Below are the code and all the weights of a small trained network. Each question names an input and a target symbol and asks about switching units off, where a switched-off unit gives its printed mean instead of its output.

import numpy as np


def w(rows, s, z=0):
    codes = np.array(rows[::2]) - 128.0
    scale = np.full(codes.shape[1], s)
    scale[-1] = z or s
    return codes * scale


def norm(h):
    return h / np.sqrt((h * h).mean(-1, keepdims=True) + 1e-5)


def f(y):
    return y / 2 * (1 + np.tanh(0.7978845608 * (y + 0.044715 * y**3)))


def softmax(a):
    e = np.exp(a - a.max(-1, keepdims=True))
    return e / e.sum(-1, keepdims=True)


def log_softmax(a):
    a = a - a.max(-1, keepdims=True)
    return a - np.log(np.exp(a).sum(-1, keepdims=True))


def net(x, mask):
    ids = ['ΘΞΠΨΩαβγδεζλμτφ'.index(c) for c in x.split()]
    T = len(ids)
    res = E[ids] + P[:T]
    u = 0
    for l in range(3):
        q, k, v = (norm(res) @ M[l].T for M in (Q, K, V))
        z = softmax(np.where(np.tri(T) > 0, q @ k.T / 3**0.5, -1e9)) @ v
        res = res + np.where(mask[u], z, O[l][:, -1]) @ O[l][:, :-1]
        u += 1
        y = f(norm(res) @ A[l][:, :-1].T + A[l][:, -1])
        res = res + np.where(mask[u : u + 8], y, B[l][:, -1]) @ B[l][:, :-1]
        u += 8
    return log_softmax(norm(res)[-1] @ U[:, :-1].T + U[:, -1])


Q, K, V, O, A, B = {}, {}, {}, {}, {}, {}
E = w([
[118,131,148,90,155,147,111,114,78],'Θ',
[135,106,134,111,194,108,194,162,4],'Ξ',
[148,165,110,102,112,143,232,119,110],'Π',
[121,157,147,188,127,108,92,99,117],'Ψ',
[105,127,135,94,133,78,150,86,89],'Ω',
[166,105,119,157,91,103,185,174,115],'α',
[145,110,102,135,153,174,51,75,110],'β',
[143,129,132,175,85,128,148,135,142],'γ',
[34,128,100,177,148,119,151,122,85],'δ',
[113,43,200,133,126,138,159,97,114],'ε',
[221,92,146,166,160,195,152,94,145],'ζ',
[104,119,110,99,141,94,173,88,163],'λ',
[140,145,113,145,157,102,108,135,177],'μ',
[139,88,40,132,133,116,109,164,154],'τ',
[106,135,76,114,118,125,84,96,183],'φ',
],0.028)
P = w([
[160,169,133,158,77,9,77,128,49],'0',
[143,170,134,153,96,62,111,121,72],'1',
[139,166,136,156,97,98,117,116,104],'2',
[123,169,121,136,116,143,159,121,117],'3',
[125,166,111,121,132,182,202,124,119],'4',
[121,166,84,106,154,233,213,128,123],'5',
],0.011)
Q[0] = w([
[82,33,255,99,109,237,113,124,94],'L0H1',
[102,38,176,248,28,88,170,66,220],'L0H1',
[212,167,53,253,136,225,180,129,83],'L0H1',
],0.0087)
K[0] = w([
[158,137,254,146,140,137,111,134,35],'L0H1',
[121,58,161,165,178,73,136,130,242],'L0H1',
[67,73,110,119,187,233,148,166,250],'L0H1',
],0.0081)
V[0] = w([
[115,166,138,194,32,93,110,138,69],'L0H1',
[175,132,92,183,102,239,86,99,88],'L0H1',
[194,2,146,76,82,135,105,70,76],'L0H1',
],0.0064)
O[0] = w([
[100,164,143,130,206,218,254,133,154,251],'L0H1',
[130,219,94,194,111,72,164,67,87,109],'L0H1',
[66,21,29,162,134,147,229,98,155,173],'L0H1',
],0.0072,0.0021)
A[0] = w([
[122,74,117,32,242,175,148,117,105,2],'L0N1',
[137,2,197,152,110,195,167,84,99,112],'L0N2',
[137,66,139,98,139,84,24,61,71,110],'L0N3',
[122,128,107,89,213,108,110,162,190,131],'L0N4',
[149,140,35,91,182,114,82,169,84,71],'L0N5',
[106,140,119,131,153,84,112,69,125,93],'L0N6',
[178,130,170,157,153,201,159,108,149,3],'L0N7',
[116,99,104,56,111,162,65,55,179,84],'L0N8',
],0.0093,0.0025)
B[0] = w([
[129,68,152,159,41,110,88,5,45,209],'L0N1',
[170,64,141,84,139,227,60,241,1,254],'L0N2',
[88,108,203,58,134,27,212,114,211,162],'L0N3',
[136,132,126,171,61,158,151,117,71,161],'L0N4',
[137,98,136,158,75,80,185,126,165,172],'L0N5',
[121,173,145,181,145,51,196,132,110,168],'L0N6',
[148,144,164,128,253,88,151,155,55,151],'L0N7',
[113,148,78,105,153,161,121,55,52,164],'L0N8',
],0.0077,0.006)
Q[1] = w([
[43,165,160,78,255,131,173,189,56],'L1H1',
[65,84,88,143,191,139,169,109,116],'L1H1',
[105,18,123,58,187,77,52,96,86],'L1H1',
],0.0086)
K[1] = w([
[105,147,150,161,201,202,138,207,79],'L1H1',
[114,81,119,189,172,85,241,76,65],'L1H1',
[147,71,254,139,137,66,107,120,65],'L1H1',
],0.0083)
V[1] = w([
[155,176,9,122,2,106,89,199,92],'L1H1',
[41,138,51,102,212,76,128,42,129],'L1H1',
[246,161,150,131,131,73,79,37,205],'L1H1',
],0.0057)
O[1] = w([
[115,93,240,177,35,185,143,199,177,116],'L1H1',
[148,94,114,211,124,228,16,75,96,214],'L1H1',
[113,109,254,89,133,139,179,114,43,6],'L1H1',
],0.008,0.0021)
A[1] = w([
[52,103,35,146,193,187,95,144,140,66],'L1N1',
[132,88,72,120,64,83,106,72,197,150],'L1N2',
[96,155,157,214,151,96,120,111,148,133],'L1N3',
[72,30,147,52,140,242,49,138,130,53],'L1N4',
[30,123,131,133,173,57,145,53,167,176],'L1N5',
[65,112,31,126,106,101,150,141,119,87],'L1N6',
[2,127,106,139,157,179,107,119,135,3],'L1N7',
[211,132,121,163,60,102,75,148,116,133],'L1N8',
],0.0095,0.0042)
B[1] = w([
[111,162,176,105,91,155,150,248,107,206],'L1N1',
[104,102,79,119,90,45,172,61,104,190],'L1N2',
[160,70,120,96,103,196,167,166,122,199],'L1N3',
[110,114,102,29,155,255,154,84,122,210],'L1N4',
[117,173,108,98,47,129,57,178,198,253],'L1N5',
[110,141,197,210,94,141,80,147,92,192],'L1N6',
[129,212,72,195,134,141,97,158,100,159],'L1N7',
[96,25,201,163,191,94,160,106,158,164],'L1N8',
],0.0099,0.005)
Q[2] = w([
[161,162,64,165,146,190,179,194,76],'L2H1',
[163,25,147,218,12,151,66,174,122],'L2H1',
[239,54,254,104,100,128,130,109,202],'L2H1',
],0.0071)
K[2] = w([
[180,104,45,107,146,231,133,170,127],'L2H1',
[178,2,102,175,190,84,16,131,155],'L2H1',
[169,66,225,146,112,128,153,120,154],'L2H1',
],0.0085)
V[2] = w([
[246,172,40,163,107,46,215,64,152],'L2H1',
[177,128,240,65,6,212,148,95,11],'L2H1',
[235,196,192,244,110,236,125,168,3],'L2H1',
],0.0034)
O[2] = w([
[96,122,67,95,163,157,184,105,156,135],'L2H1',
[4,179,84,133,214,128,123,187,154,255],'L2H1',
[95,89,102,120,174,48,122,142,181,212],'L2H1',
],0.011,0.0033)
A[2] = w([
[60,137,78,154,41,2,120,108,202,100],'L2N1',
[181,173,184,171,104,57,155,174,188,148],'L2N2',
[229,63,78,134,245,166,121,107,154,2],'L2N3',
[152,182,77,56,108,53,176,67,120,136],'L2N4',
[78,149,106,23,49,6,91,37,119,13],'L2N5',
[123,91,64,114,174,87,135,134,42,71],'L2N6',
[153,59,147,68,143,216,122,188,181,115],'L2N7',
[178,56,148,153,170,91,173,215,78,102],'L2N8',
],0.0086,0.0052)
B[2] = w([
[176,47,150,84,146,59,115,176,153,240],'L2N1',
[149,129,104,96,137,162,130,102,34,196],'L2N2',
[245,133,151,155,170,166,76,185,167,156],'L2N3',
[70,152,190,113,95,155,117,133,216,216],'L2N4',
[170,184,89,93,112,66,80,107,163,255],'L2N5',
[158,132,118,130,65,158,137,61,113,175],'L2N6',
[152,165,87,67,71,58,83,124,205,181],'L2N7',
[112,172,144,120,103,134,52,61,142,219],'L2N8',
],0.012,0.0068)
U = w([
[143,150,101,81,80,36,55,118,197,160],'Θ',
[81,142,76,170,101,142,110,2,77,146],'Ξ',
[106,168,107,114,140,161,212,86,177,229],'Π',
[54,76,210,176,154,147,47,91,187,110],'Ψ',
[140,112,118,125,120,117,131,129,137,29],'Ω',
[145,114,116,129,118,115,122,137,136,40],'α',
[237,152,39,99,78,78,193,169,80,4],'β',
[142,150,226,80,147,87,125,154,78,109],'γ',
[85,150,82,185,76,110,88,220,102,149],'δ',
[119,43,83,40,145,164,110,165,105,158],'ε',
[249,130,96,166,192,122,91,120,141,190],'ζ',
[123,106,95,130,177,81,111,145,135,99],'λ',
[189,132,192,147,13,175,137,129,157,31],'μ',
[150,15,129,174,112,63,172,154,148,243],'τ',
[82,89,67,124,238,44,119,137,117,156],'φ',
],0.009,0.0032)

Each question gives the input, a string of symbols that net reads in full, and the target symbol t.
The units are the heads (3 rows each of Q, K, V and O) and the neurons (one row each of A and B). Each row of codes is followed by its name. A weight is (code - 128) times the scale printed after its matrix; where a second scale follows, it is the last column's (O, A, B and U).
mask holds one flag per unit, layer by layer, with each layer's heads first. A switched-off unit (its flag False) gives its mean, the last column of its rows in O or B, instead of its output. The means were averaged over made-up inputs and are rounded, as every weight is.
A unit's drop is (log p(t) with every unit on - log p(t) with that unit switched off) / (log p(t) with every unit on - log p(t) with every unit switched off).
The circuit of an input: a set's keep is (log p(t) with only the set's units on - log p(t) with every unit switched off) / (log p(t) with every unit on - log p(t) with every unit switched off). Starting from the 12 units with the biggest drops (on a tie, the unit counted first), units are removed one at a time, each time the one whose removal leaves the highest keep (on an exact tie, the one counted first), for as long as the keep stays at least 0.8.
circuit, biggest first: the units of the circuit, biggest drop first
most important unit: the unit with the biggest drop
k most important neurons: the k neurons with the biggest drops, biggest first
k most important neurons of layer l: the k neurons of layer l with the biggest drops, biggest first
drop of u: that unit's drop, to one decimal
input Θ Ω φ φ, target Ξ: 2 most important neurons of layer 0 => L0N8, L0N4
input λ Ξ β α, target Θ: most important unit => L2N8
input ε Ψ Θ τ ε Θ, target Ξ: circuit, biggest first => L0N1, L2N1
input ε Θ γ λ Θ α, target Θ: circuit, biggest first => L0H1, L2N7
input γ β λ Θ τ β, target Ξ: circuit, biggest first => L0H1, L2N1
input δ μ μ δ γ, target γ: circuit, biggest first => L0H1, L1H1
input λ ζ ε λ γ, target Θ: circuit, biggest first => L0H1, L2N7
input φ δ τ ε φ μ, target Ψ: circuit, biggest first => L1N8, L0H1, L2N5
input Π Π Ψ, target φ: 3 most important neurons => L0N2, L0N3, L1N1
input α λ Θ Ξ Π Ω, target Θ: 2 most important neurons => L0N1, L0N2
input Ψ Ω ε γ Θ, target Θ: 2 most important neurons => L0N3, L2N5
input Ω φ τ, target τ: 3 most important neurons => L0N5, L0N2, L1N2
input ε Ω Ξ β Θ λ, target Θ: 2 most important neurons of layer 1 => L1N5, L1N4
input Θ τ δ Π ζ Ψ, target τ: most important unit => L0H1
input δ λ Ψ δ α, target ζ: 2 most important neurons => L2N3, L1N5
input α δ γ Ω Ω, target Ξ: 3 most important neurons of layer 0 => L0N1, L0N2, L0N3
input ε Ω β ε, target ε: 3 most important neurons => L0N2, L1N4, L2N7
input Ω Ξ Ψ ε ε Ω, target Ξ: 2 most important neurons => L0N1, L0N3
input α δ Ω δ β γ, target ζ: 2 most important neurons => L0N7, L2N3
input μ λ Ω φ ζ μ, target Ψ: most important unit => L1H1
input δ α ε γ, target δ: 2 most important neurons of layer 0 => L0N2, L0N1
input δ τ δ Ω γ, target ζ: 2 most important neurons => L0N7, L0N5
input Ξ μ Ξ ε γ λ, target Θ: 3 most important neurons of layer 2 => L2N5, L2N1, L2N4
input λ Π λ, target Ξ: drop of L2N4 => 0.0
input ε Ω α, target δ: drop of L2N5 => 0.2
input ε Θ Ψ, target δ: drop of L1N1 => 0.2
input β δ Ξ Ψ, target ζ: drop of L1N6 => 0.1
